Each row of numbers stands for one element and depends on some of the facts below. Use the named rows to name the rest.

How the elements are related:
χ(k108, b); χ(k11, b); χ(k126, b); χ(k127, a); χ(k141, a); χ(k154, c); χ(k162, b); χ(k165, a)
χ(k167, a); χ(k17, c); χ(k170, c); χ(k176, c); χ(k179, b); χ(k181, b); χ(k183, a); χ(k198, a)
χ(k199, c); χ(k213, a); χ(k219, b); χ(k233, c); χ(k235, b); χ(k237, c); χ(k24, b); χ(k244, a)
χ(k249, a); χ(k265, a); χ(k270, b); χ(k275, a); χ(k276, c); χ(k284, c); χ(k288, c); χ(k292, b)
χ(k299, b); χ(k302, a); χ(k311, c); χ(k320, a); χ(k325, c); χ(k326, c); χ(k327, a); χ(k331, b)
χ(k333, a); χ(k341, a); χ(k35, a); χ(k353, c); χ(k360, a); χ(k361, b); χ(k372, c); χ(k386, c)
χ(k39, c); χ(k392, c); χ(k397, b); χ(k4, b); χ(k410, b); χ(k417, a); χ(k418, b); χ(k419, a)
χ(k420, c); χ(k443, b); χ(k450, b); χ(k453, a); χ(k454, c); χ(k457, a); χ(k467, c); χ(k470, a)
χ(k498, c); χ(k506, a); χ(k508, c); χ(k513, c); χ(k515, a); χ(k516, c); χ(k518, c); χ(k521, c)
χ(k525, c); χ(k53, c); χ(k530, c); χ(k531, b); χ(k534, c); χ(k538, b); χ(k554, a); χ(k566, c)
χ(k583, a); χ(k596, b); χ(k615, b); χ(k619, b); χ(k626, b); χ(k635, c); χ(k64, a); χ(k646, c)
χ(k673, b); χ(k68, c); χ(k680, a); χ(k684, b); χ(k687, b); χ(k688, c); χ(k69, b); χ(k691, a)
χ(k71, c); χ(k72, b); χ(k728, a); χ(k729, b); χ(k737, c); χ(k739, c); χ(k74, a); χ(k740, a)
χ(k741, a); χ(k746, a); χ(k749, c); χ(k75, c); χ(k758, a); χ(k763, b); χ(k771, b); χ(k775, c)
χ(k781, b); χ(k787, c); χ(k791, a); χ(k799, b); χ(k80, a); χ(k815, a); χ(k819, c); χ(k823, b)
χ(k843, a); χ(k847, b); χ(k857, a); χ(k873, c); χ(k874, a); χ(k883, c); χ(k89, a); χ(k892, b)
χ(k904, a); χ(k905, b); χ(k906, a); χ(k909, c); χ(k918, a); χ(k924, b); χ(k925, a); χ(k93, b)
χ(k960, b); χ(k970, a); χ(k972, a); χ(k979, a); χ(k981, a); χ(k995, c); χ(k998, c); Ω(k108, k392)
Ω(k108, k525); Ω(k108, k819); Ω(k108, k635); Ω(k127, k284); Ω(k127, k775); Ω(k127, k198); Ω(k127, k361); Ω(k127, k498)
Ω(k162, k39); Ω(k162, k418); Ω(k17, k72); Ω(k17, k165); Ω(k170, k775); Ω(k170, k372); Ω(k170, k740); Ω(k170, k787)
Ω(k170, k418); Ω(k170, k635); Ω(k176, k530); Ω(k176, k341); Ω(k176, k418); Ω(k179, k276); Ω(k179, k11); Ω(k179, k739)
Ω(k181, k284); Ω(k219, k626); Ω(k219, k392); Ω(k219, k326); Ω(k219, k635); Ω(k24, k530); Ω(k24, k235); Ω(k270, k737)
Ω(k270, k691); Ω(k270, k857); Ω(k270, k165); Ω(k275, k960); Ω(k275, k673); Ω(k275, k244); Ω(k275, k11); Ω(k275, k198)
Ω(k288, k673); Ω(k288, k979); Ω(k302, k741); Ω(k302, k326); Ω(k311, k516); Ω(k311, k386); Ω(k311, k995); Ω(k311, k905)
Ω(k311, k326); Ω(k311, k688); Ω(k320, k71); Ω(k320, k615); Ω(k320, k470); Ω(k320, k165); Ω(k320, k80); Ω(k327, k360)
Ω(k327, k515); Ω(k327, k635); Ω(k331, k372); Ω(k331, k739); Ω(k333, k771); Ω(k333, k626); Ω(k333, k443); Ω(k333, k909)
Ω(k35, k361); Ω(k35, k904); Ω(k35, k4); Ω(k417, k141); Ω(k417, k531); Ω(k417, k126); Ω(k417, k909); Ω(k420, k386)
Ω(k450, k823); Ω(k450, k299); Ω(k450, k554); Ω(k454, k284); Ω(k454, k11); Ω(k454, k292); Ω(k454, k419); Ω(k454, k596)
Ω(k454, k80); Ω(k508, k397); Ω(k518, k857); Ω(k518, k905); Ω(k518, k237); Ω(k518, k981); Ω(k518, k213); Ω(k521, k453)
Ω(k521, k673); Ω(k521, k781); Ω(k53, k276); Ω(k53, k198); Ω(k53, k531); Ω(k53, k739); Ω(k566, k276); Ω(k566, k244)
Ω(k566, k470); Ω(k566, k372); Ω(k583, k960); Ω(k583, k372); Ω(k583, k904); Ω(k583, k237); Ω(k64, k554); Ω(k646, k467)
Ω(k646, k198); Ω(k646, k237); Ω(k68, k729); Ω(k68, k167); Ω(k68, k235); Ω(k68, k981); Ω(k68, k126); Ω(k680, k233)
Ω(k680, k531); Ω(k680, k525); Ω(k680, k397); Ω(k687, k530); Ω(k728, k467); Ω(k728, k198); Ω(k728, k292); Ω(k728, k905)
Ω(k728, k457); Ω(k728, k972); Ω(k728, k892); Ω(k728, k909); Ω(k74, k843); Ω(k74, k126); Ω(k74, k213); Ω(k746, k244)
Ω(k746, k89); Ω(k746, k596); Ω(k749, k249); Ω(k749, k857); Ω(k749, k165); Ω(k749, k89); Ω(k749, k554); Ω(k75, k276)
Ω(k758, k39); Ω(k791, k237); Ω(k799, k372); Ω(k799, k419); Ω(k847, k874); Ω(k847, k771); Ω(k847, k199); Ω(k883, k397)
Ω(k906, k360); Ω(k906, k737); Ω(k906, k857); Ω(k906, k892); Ω(k918, k626); Ω(k918, k513); Ω(k924, k249); Ω(k924, k981)
Ω(k924, k925); Ω(k93, k325); Ω(k93, k353); Ω(k93, k292); Ω(k93, k538); Ω(k93, k763); Ω(k970, k823); Ω(k970, k819)
Ω(k970, k80); ρ(k108, 634); ρ(k11, 311); ρ(k126, 311); ρ(k127, 311); ρ(k141, 764); ρ(k154, 764); ρ(k162, 311)
ρ(k165, 311); ρ(k167, 311); ρ(k17, 764); ρ(k170, 311); ρ(k176, 763); ρ(k179, 634); ρ(k181, 763); ρ(k183, 311)
ρ(k198, 93); ρ(k199, 311); ρ(k213, 764); ρ(k219, 311); ρ(k233, 93); ρ(k235, 93); ρ(k237, 311); ρ(k24, 311)
ρ(k244, 311); ρ(k249, 311); ρ(k265, 763); ρ(k270, 311); ρ(k275, 764); ρ(k276, 93); ρ(k284, 311); ρ(k288, 93)
ρ(k292, 634); ρ(k299, 311); ρ(k302, 93); ρ(k311, 764); ρ(k320, 763); ρ(k325, 764); ρ(k326, 311); ρ(k327, 764)
ρ(k331, 311); ρ(k333, 763); ρ(k341, 311); ρ(k35, 763); ρ(k353, 634); ρ(k360, 311); ρ(k361, 764); ρ(k372, 93)
ρ(k386, 634); ρ(k39, 764); ρ(k392, 311); ρ(k397, 634); ρ(k4, 764); ρ(k410, 634); ρ(k417, 311); ρ(k418, 764)
ρ(k419, 311); ρ(k420, 311); ρ(k443, 311); ρ(k450, 634); ρ(k453, 763); ρ(k454, 311); ρ(k457, 764); ρ(k467, 311)
ρ(k470, 311); ρ(k498, 93); ρ(k506, 764); ρ(k508, 764); ρ(k513, 634); ρ(k515, 763); ρ(k516, 311); ρ(k518, 311)
ρ(k521, 311); ρ(k525, 93); ρ(k53, 763); ρ(k530, 93); ρ(k531, 311); ρ(k534, 763); ρ(k538, 311); ρ(k554, 311)
ρ(k566, 764); ρ(k583, 93); ρ(k596, 93); ρ(k615, 311); ρ(k619, 764); ρ(k626, 764); ρ(k635, 93); ρ(k64, 764)
ρ(k646, 311); ρ(k673, 311); ρ(k68, 764); ρ(k680, 763); ρ(k684, 93); ρ(k687, 311); ρ(k688, 93); ρ(k69, 311)
ρ(k691, 311); ρ(k71, 93); ρ(k72, 764); ρ(k728, 311); ρ(k729, 764); ρ(k737, 764); ρ(k739, 93); ρ(k74, 311)
ρ(k740, 311); ρ(k741, 93); ρ(k746, 93); ρ(k749, 311); ρ(k75, 311); ρ(k758, 311); ρ(k763, 311); ρ(k771, 311)
ρ(k775, 93); ρ(k781, 93); ρ(k787, 93); ρ(k791, 311); ρ(k799, 311); ρ(k80, 634); ρ(k815, 93); ρ(k819, 311)
ρ(k823, 764); ρ(k843, 311); ρ(k847, 311); ρ(k857, 93); ρ(k873, 311); ρ(k874, 763); ρ(k883, 311); ρ(k89, 311)
ρ(k892, 93); ρ(k904, 93); ρ(k905, 311); ρ(k906, 93); ρ(k909, 311); ρ(k918, 311); ρ(k924, 93); ρ(k925, 93)
ρ(k93, 764); ρ(k960, 311); ρ(k970, 764); ρ(k972, 311); ρ(k979, 764); ρ(k981, 311); ρ(k995, 311); ρ(k998, 93)

Some elements and their rows:
[  6   4   9 -17  -6 -11  22 -13  -8 -30   9 -10  10 -11  12   4   2  -5
 -10 -15  19  -3  29  10   0  15  29  15 -27 -11]: k904
[ -1  11  -8   4  23  18  13 -13  -7 -25   9 -29   6  11  23   1  -3  10
  -7 -11   8 -12 -10 -13  14  -3   5  35  -3  -4]: k531
[ 27   6 -15  -3 -18 -36  32  38   9  33 -18   1   3  30  -5   9 -22 -27
  -9 -28   7  14 -11  -8  -6  11 -19   4  23   7]: k924
[ -3 -19  -3  -8 -21 -14  17   8   1   2   5 -23  19   5   1   3 -14   5
   0  -5  -2   5  10 -17 -10   2  -1  12  -1  -6]: k815
[  2 -19   6  -6 -51 -28   8  24  25  43 -10  -5  -3  -4  -2  -1   1 -38
  12 -22 -14  11  30 -16 -30  17 -26   4  16   3]: k35
[-10  -1   7 -15   6  14   7 -11   1 -24  15 -12  10 -16  15 -10  -1   8
   4 -31   6  -3  13   5 -12  14  16  15 -24 -13]: k857
[ 21   9 -16 -13  -6 -43  16  25  12  46 -13 -13  -4  20   2  -4  -6 -47
  10   3  13  -3  -2   9  -4  -4  -1   7  22  10]: k93
[-11   8 -12  31 -29 -34 -37  41   6  26 -41 -15   0 -23 -32  19  18 -32
  12  17 -30 -14  28  18   8  23 -32 -43  14 -27]: k288
[ -1  17   2  28  14  13  -8 -19 -22 -36 -17  22   0 -15 -19  22  20  17
 -16  18   2  -8  -1  13  18   1   8 -28 -16  -4]: k237
[ -2 -10   3   3  15   6   5  -6   3 -46  12 -10  -2   0  16 -17 -10  25
   2  -6  20 -12   8   2  -1   7   9  10 -17 -22]: k972
[ -2 -15   7   7  13   2 -32   4   1  20   1  30 -17  -1 -18   0  14   5
   5  45  -8   3  -7  18  12 -10  -5 -32  -1  -1]: k154
[  9 -11  -9  45 -18 -14 -24  33   7  18 -28  43  -1  19 -46   9  -9  16
  -2  13  -2  14 -20  -4   8   2 -26 -47  23   0]: k170
[  5   6 -17  31 -25 -40 -11  22  -7  14 -44  26  -8  10 -43  20  -2  -7
  -3  16  -8   1  -6   3   9   2 -21 -51  17   3]: k454
[  1  21   1 -21  31  23   0  -8   9  -4  25 -21   7 -15  31 -17  14 -22
   9 -20  12 -10   2  21   1   4  27  39  -8  10]: k72
[ -9  -8  25 -26  -5  32   7 -24   9 -13  20  -6  -5 -24  28 -10  16 -11
  -1 -23  -8   1  25  -5 -25  11  -2  25 -24  -3]: k515
[ -1  -6 -23   6 -36 -24   7  25  21  12 -16   2   9  15 -15  -7 -33   1
  12 -41   4  10 -14 -10 -27   8  -6  -8  24   2]: k74
[-13  -1  14  17  11  22 -21 -15 -22 -20   5  -3  12 -19 -13  24  26  18
 -14  29 -21  -6   9   5  25   3   6 -17 -15 -10]: k739
[ -2  -7   1   0  11  -2   0  -3   6 -38  11  -7   5   6  15 -18  -4  24
  -3 -12  22  -9  20   1  -1  10  13  12 -16 -21]: k554
[ 17  24   6 -19  30   4  17 -11  -1  -8  12 -14   5  -5  28 -14  17 -19
  -1   2  25  -8   8  22   8  -1  37  32 -19   7]: k4
[-19   6  13  13  17  35 -24 -21 -12 -21   5  12   9 -31 -10   7  27  13
  -8  -2 -17 -13   6  24  12  17   7 -23 -16  -9]: k498

Rows to name:
No name comes twice in this set of rows, the named rows included.
[  0  12   2   7  16 -18  -3  13  -3 -24   2 -75  19 -10  35   9  34 -31
  -4  24   2 -38  51  14  26  21   8  42 -11 -36] => k781
[ 13  16  12 -12  27  39   2   1  15   3  29   8  27   1  19 -19  12  -1
  -2 -46  27  21 -23   8  -5   9  44  39  -8  37] => k418
[  0  -2   7 -37   5   6  35 -32 -16 -28  11  -2 -11  -4  13   0 -19   9
  -6 -13   4  -2   3   3 -10  -1  11   5 -25  -9] => k741
[  1  -6  26  31  15  43 -20  -9 -17 -10  19  42  41  -4 -28  24  19  38
 -27  -8   0  29 -17 -10  16  10  39  -9 -19  28] => k530
[ -8 -15  22  13 -16  15 -22  -8 -11  19   1  13  -5 -12 -14  25  24 -11
  -6  34 -37   9   9 -15   6  -4 -28 -13   1   5] => k534
[-28 -12  -2 -16  40  55  -4 -60 -32 -36  12  36 -69 -11   3  -2 -37  60
   2  40 -36 -21 -48   4   9 -41 -53 -51 -13 -24] => k199
[ 19  15  -7 -12   3 -16  31  10  -4   9  -8  -4  -3  14  10   2 -13 -21
 -11 -21   9   1  -2   2   1   6  -8  11   8  -2] => k684
[-11  -9   7  19  -4   7 -21   5 -18   8  -7   6  12  -9 -26  22   7  11
  -8  21 -29   4 -11  -5  18  -2 -18 -30   4   0] => k998
[ 21  16  -7 -21   8 -16  24   4   6  20   1  -3 -12  13  13 -12  -2 -31
   0   0  16   2  -9  11  -2  -7  12  15  -5  12] => k619
[  8  14  -1 -44  35  19  29 -31 -10  -4  16  -1 -28   1  26 -10 -11  -9
   1   2   9  -7 -22  15   1 -23  11  20 -19   9] => k626
[-19 -17  17 -72   3  27  49 -72 -27 -12  22   6 -72 -16  34   2 -35   0
   3  20 -31  -5  -1 -11 -25 -38 -37  -2 -25 -17] => k874
[-12   5 -36 -32  -5  10  34 -12   2  24 -13   2 -63  19  11 -11 -73   5
  21 -28 -35  -9 -60 -17 -21 -35 -75 -20  32  -7] => k847
[  6   7 -17   6   4  -7   9  12   3  -3  -5 -24  12  25   7   0 -13   3
  -5 -10   2  -4 -14 -18   6   0  -4  24  14   4] => k69
[  7  15  -5  11  27  -8  -7  17  11 -38  -8 -43   4   5  31 -14  13  -8
   3   6  23 -37  30  16  21  23  -2  28  -1 -35] => k673
[-18   4 -12 -25  28  32  31 -43 -22 -30  11 -21 -34  11  30  -7 -42  29
   0   0 -18 -18 -38 -16   8 -34 -22  20  -1 -11] => k771

Now the same elements, written a new way:
Some rows with their names:
[ -2 -23   7  -2 -15 -15   5   7  15  -3 -11 -36  -8]: k453
[  8 -15 -10 -12 -12  -8 -12   6  12   4 -31  -6  -4]: k979
[ -6 -14   4  18   6 -17 -14  17 -26  -9  -4  31 -19]: k326
[-36  22   5 -11  23   1  -8   4  -6  -5  11  21  39]: k219
[ 11 -13  23  15   3 -21   3   6  -7 -20 -23  20 -12]: k635
[-18   9 -26  -8  13 -17  -3  34   5  16   2 -12  36]: k728
[ 17  -9  18  11   7 -12  -9  12 -13 -14 -32  25 -15]: k737
[-15   8   4  27   2 -39   4   0   8 -26 -24  72  65]: k508
[ 15 -13  21  14   3 -20   6   4 -11 -15 -21  19 -17]: k787
[-15 -16 -15  -8  -3  -5 -26  26   0   4  -9 -17 -15]: k554
[ 18 -11  14  12   3 -15  -4   6 -13 -11 -30  32 -12]: k154
[ 10 -15  20  17  -1 -23   5   1  -7 -19 -21  26 -11]: k233
[-10   7   6  -6  11 -20  13  28  26  -1  -7 -41  37]: k320
[  9 -14  13   8   8 -29   6   6  -7 -23 -14  21 -26]: k513
[-13 -20 -21  -5 -11 -11 -17  15  -4  11  -5  -8 -13]: k740
[-17  25  -3 -15  25  -1  14  -1 -18  17  21  16  35]: k799
[ -5 -15   4  19   5 -17 -13  16 -26  -7  -5  31 -20]: k819
[  8 -14  -7 -12 -10  -7 -15  10  12   2 -32  -9  -5]: k213
[  2  -1  18 -17   1  10  -8 -22  -6  -5 -18  18  -8]: k4
[ 14 -14  23  14   3 -19   4   5  -9 -17 -22  17 -17]: k688

Rows to name:
No name comes twice in this set of rows, the named rows included.
[ 15 -11  16  13   4 -15  -7   8 -11 -14 -31  32 -10] => k39
[ 11  11  12  20  16 -39  52   6 -10   7  10  13  42] => k53
[ 25 -13  11  14  -1 -25  25  -5 -18   1 -12  22 -12] => k739
[-32  23   4 -12  25   2  -6   6  -8  -2  11  18  36] => k162
[-12  17  10  12  38 -15 -12  48 -16 -10  -6  14  22] => k749
[  0 -17 -11 -17  -5 -22   0   8  18  -7 -15 -20 -17] => k80
[-14 -16 -14  -9  -1  -4 -27  27  -1   6  -9 -20 -16] => k165
[-26   7 -26  -3   7 -22  -5  28   8  10   1   0  43] => k417
[ -8  17   6  12  37 -16  -4  44 -19  -3  -2  14  22] => k518
[ -5  -3  28 -15   2   7  -1 -20   0 -14 -12   4 -10] => k235
[ -9   6   3  -4   7 -22  19  24  23   2  -5 -37  40] => k35
[-15   5   5  -2   6 -23  13  24  27  -5  -6 -32  44] => k333
[-19  -4   8 -13   6  10 -16  -9 -21  -1   7  13 -18] => k905
[ -7  14  -3  16  27 -25   8  30 -23   4   6  28  29] => k454
[  8  13 -10 -14  13 -19  24  22  17  17 -11 -27  40] => k583

